Below is a small trained network, with its code and all its weights. Each question gives an input and a target symbol and asks what happens when units are switched off, that is, made to give their printed mean instead of their output.

import numpy as np


def w(rows, s, z=0):
    codes = np.array(rows[::2]) - 128.0
    scale = np.full(codes.shape[1], s)
    scale[-1] = z or s
    return codes * scale


def norm(h):
    return h / np.sqrt((h * h).mean(-1, keepdims=True) + 1e-5)


def f(y):
    return np.maximum(y, 0)


def softmax(a):
    e = np.exp(a - a.max(-1, keepdims=True))
    return e / e.sum(-1, keepdims=True)


def log_softmax(a):
    a = a - a.max(-1, keepdims=True)
    return a - np.log(np.exp(a).sum(-1, keepdims=True))


def net(x, mask):
    ids = ['αβγδεηθλξτω'.index(c) for c in x.split()]
    T = len(ids)
    res = E[ids] + P[:T]
    r = norm(res)
    for j in range(2):
        rows = slice(4 * j, 4 * j + 4)
        q, k, v = (r @ M[0][rows].T for M in (Q, K, V))
        z = softmax(np.where(np.tri(T) > 0, q @ k.T / 4**0.5, -1e9)) @ v
        o = O[0][rows]
        res = res + np.where(mask[j], z, o[:, -1]) @ o[:, :-1]
    y = f(norm(res) @ A[0][:, :-1].T + A[0][:, -1])
    res = res + np.where(mask[2:18], y, B[0][:, -1]) @ B[0][:, :-1]
    return log_softmax(norm(res)[-1] @ U[:, :-1].T + U[:, -1])


Q, K, V, O, A, B = {}, {}, {}, {}, {}, {}
E = w([
[134,98,74,168],'α',
[139,116,53,153],'β',
[120,177,81,202],'γ',
[106,216,157,182],'δ',
[162,102,22,171],'ε',
[147,186,227,159],'η',
[101,193,150,223],'θ',
[117,140,86,178],'λ',
[228,255,14,48],'ξ',
[105,130,103,139],'τ',
[109,171,101,159],'ω',
],0.0053)
P = w([
[118,104,177,90],'0',
[178,246,176,212],'1',
[113,103,45,100],'2',
[108,110,163,201],'3',
[177,254,139,147],'4',
[104,112,52,110],'5',
[100,106,142,208],'6',
[159,225,108,126],'7',
[102,118,56,115],'8',
[96,103,132,209],'9',
[161,218,93,116],'10',
[111,123,67,117],'11',
],0.0071)
Q[0] = w([
[82,180,37,1],'H0',
[195,221,96,63],'H0',
[140,75,220,78],'H0',
[148,95,140,219],'H0',
[94,209,103,137],'H1',
[124,138,34,126],'H1',
[63,68,103,111],'H1',
[147,184,255,135],'H1',
],0.0089)
K[0] = w([
[123,164,14,192],'H0',
[138,120,99,240],'H0',
[244,180,191,103],'H0',
[117,52,182,55],'H0',
[121,166,135,180],'H1',
[81,131,114,144],'H1',
[122,111,81,88],'H1',
[157,171,212,112],'H1',
],0.011)
V[0] = w([
[199,166,147,15],'H0',
[254,136,130,119],'H0',
[159,215,97,151],'H0',
[18,188,141,97],'H0',
[80,100,108,151],'H1',
[116,101,74,125],'H1',
[142,132,196,101],'H1',
[197,166,130,168],'H1',
],0.0083)
O[0] = w([
[26,125,39,124,2],'H0',
[158,126,52,106,48],'H0',
[173,204,75,98,115],'H0',
[66,208,149,141,146],'H0',
[133,160,158,146,159],'H1',
[123,164,164,144,152],'H1',
[158,109,69,135,53],'H1',
[159,85,113,2,170],'H1',
],0.0059,0.0056)
A[0] = w([
[158,122,72,53,119],'N0',
[169,104,160,197,143],'N1',
[196,161,152,108,250],'N2',
[176,133,185,104,137],'N3',
[78,142,132,194,154],'N4',
[184,254,38,105,192],'N5',
[10,32,145,71,111],'N6',
[55,181,72,100,158],'N7',
[190,92,119,128,66],'N8',
[77,146,62,35,207],'N9',
[219,147,173,79,157],'N10',
[142,106,228,135,75],'N11',
[198,164,122,65,105],'N12',
[61,108,183,189,170],'N13',
[121,112,130,179,131],'N14',
[182,188,107,131,136],'N15',
],0.0071,0.0022)
B[0] = w([
[93,182,47,158,148],'N0',
[194,159,117,95,208],'N1',
[117,99,86,198,253],'N2',
[182,184,90,143,208],'N3',
[159,141,119,86,193],'N4',
[89,35,168,182,248],'N5',
[82,167,66,255,154],'N6',
[209,136,174,2,147],'N7',
[172,204,107,86,148],'N8',
[156,204,45,56,143],'N9',
[94,199,83,123,241],'N10',
[148,120,115,111,206],'N11',
[50,156,136,99,199],'N12',
[131,99,94,51,219],'N13',
[134,157,94,118,162],'N14',
[107,109,129,198,211],'N15',
],0.0061,0.0059)
U = w([
[151,27,132,190,250],'α',
[85,39,16,188,133],'β',
[207,141,118,135,73],'γ',
[119,168,147,52,184],'δ',
[254,91,69,99,128],'ε',
[71,126,8,99,81],'η',
[201,162,156,107,55],'θ',
[129,117,255,147,172],'λ',
[132,139,19,85,93],'ξ',
[37,105,126,178,114],'τ',
[32,166,156,115,141],'ω',
],0.0088,0.0022)

Each question gives the input, a string of symbols that net reads in full, and the target symbol t.
The units are the heads (4 rows each of Q, K, V and O) and the neurons (one row each of A and B). Each row of codes is followed by its name. A weight is (code - 128) times the scale printed after its matrix; where a second scale follows, it is the last column's (O, A, B and U).
mask holds one flag per unit, heads first, then neurons. A switched-off unit (its flag False) gives its mean, the last column of its rows in O or B, instead of its output. The means were averaged over made-up inputs and are rounded, as every weight is.
A unit's drop is (log p(t) with every unit on - log p(t) with that unit switched off) / (log p(t) with every unit on - log p(t) with every unit switched off).
The circuit of an input: a set's keep is (log p(t) with only the set's units on - log p(t) with every unit switched off) / (log p(t) with every unit on - log p(t) with every unit switched off). Starting from the 12 units with the biggest drops (on a tie, the unit counted first), units are removed one at a time, each time the one whose removal leaves the highest keep (on an exact tie, the one counted first), for as long as the keep stays at least 0.8.
units of the circuit, in order: the units of the circuit, biggest drop first
most important unit: the unit with the biggest drop
top k neurons: the k neurons with the biggest drops, biggest first
heads that matter: for each layer, one digit per head in row order, 1 if its drop is at least 0.15 and else 0, layers parted by /
input η λ β ξ β η α, target η: units of the circuit, in order : (H0 N5)
input ω η τ η η ξ ε, target ω: heads that matter : 10
input ε θ β γ β α, target ε: heads that matter : 01
input ω ξ ε ω, target ω: units of the circuit, in order : (H0 N2)
input β λ η β λ δ λ δ β θ, target β: units of the circuit, in order : (H0 N13)
input ω λ ξ λ β η λ, target ω: units of the circuit, in order : (H0 N2)
input λ δ β δ β β ω ε η γ, target λ: heads that matter : 10
input β β λ δ α λ τ, target β: units of the circuit, in order : (H0)
input α τ θ ω, target α: units of the circuit, in order : (H0 N10)
input α ω θ η τ α δ, target α: units of the circuit, in order : (H0 H1)
input α λ ξ ω, target α: top 3 neurons : (N10 N6 N2)
input η ε ω ε, target η: heads that matter : 10
input ε ξ α ε ξ λ γ, target ε: heads that matter : 10
input ω α λ ω λ β ξ η α β, target ω: heads that matter : 10
input η ε γ α λ ω τ, target η: units of the circuit, in order : (H0 N7)
input τ δ β β α τ β ε δ ε, target τ: heads that matter : 11
input α θ ω, target λ: most important unit : H1
input ω λ α γ, target ω: heads that matter : 10
input β α λ λ, target β: top 2 neurons : (N6 N13)
input δ ε ω α, target δ: heads that matter : 10
input λ β ξ α, target λ: top 2 neurons : (N2 N5)
input α β η δ ω ω, target λ: top 2 neurons : (N10 N7)
input δ η λ τ, target δ: top 2 neurons : (N7 N2)
input ε γ η ε θ ε η, target ε: heads that matter : 00
input β ω ξ ω, target β: heads that matter : 10
input θ δ α, target ε: top 2 neurons : (N10 N12)
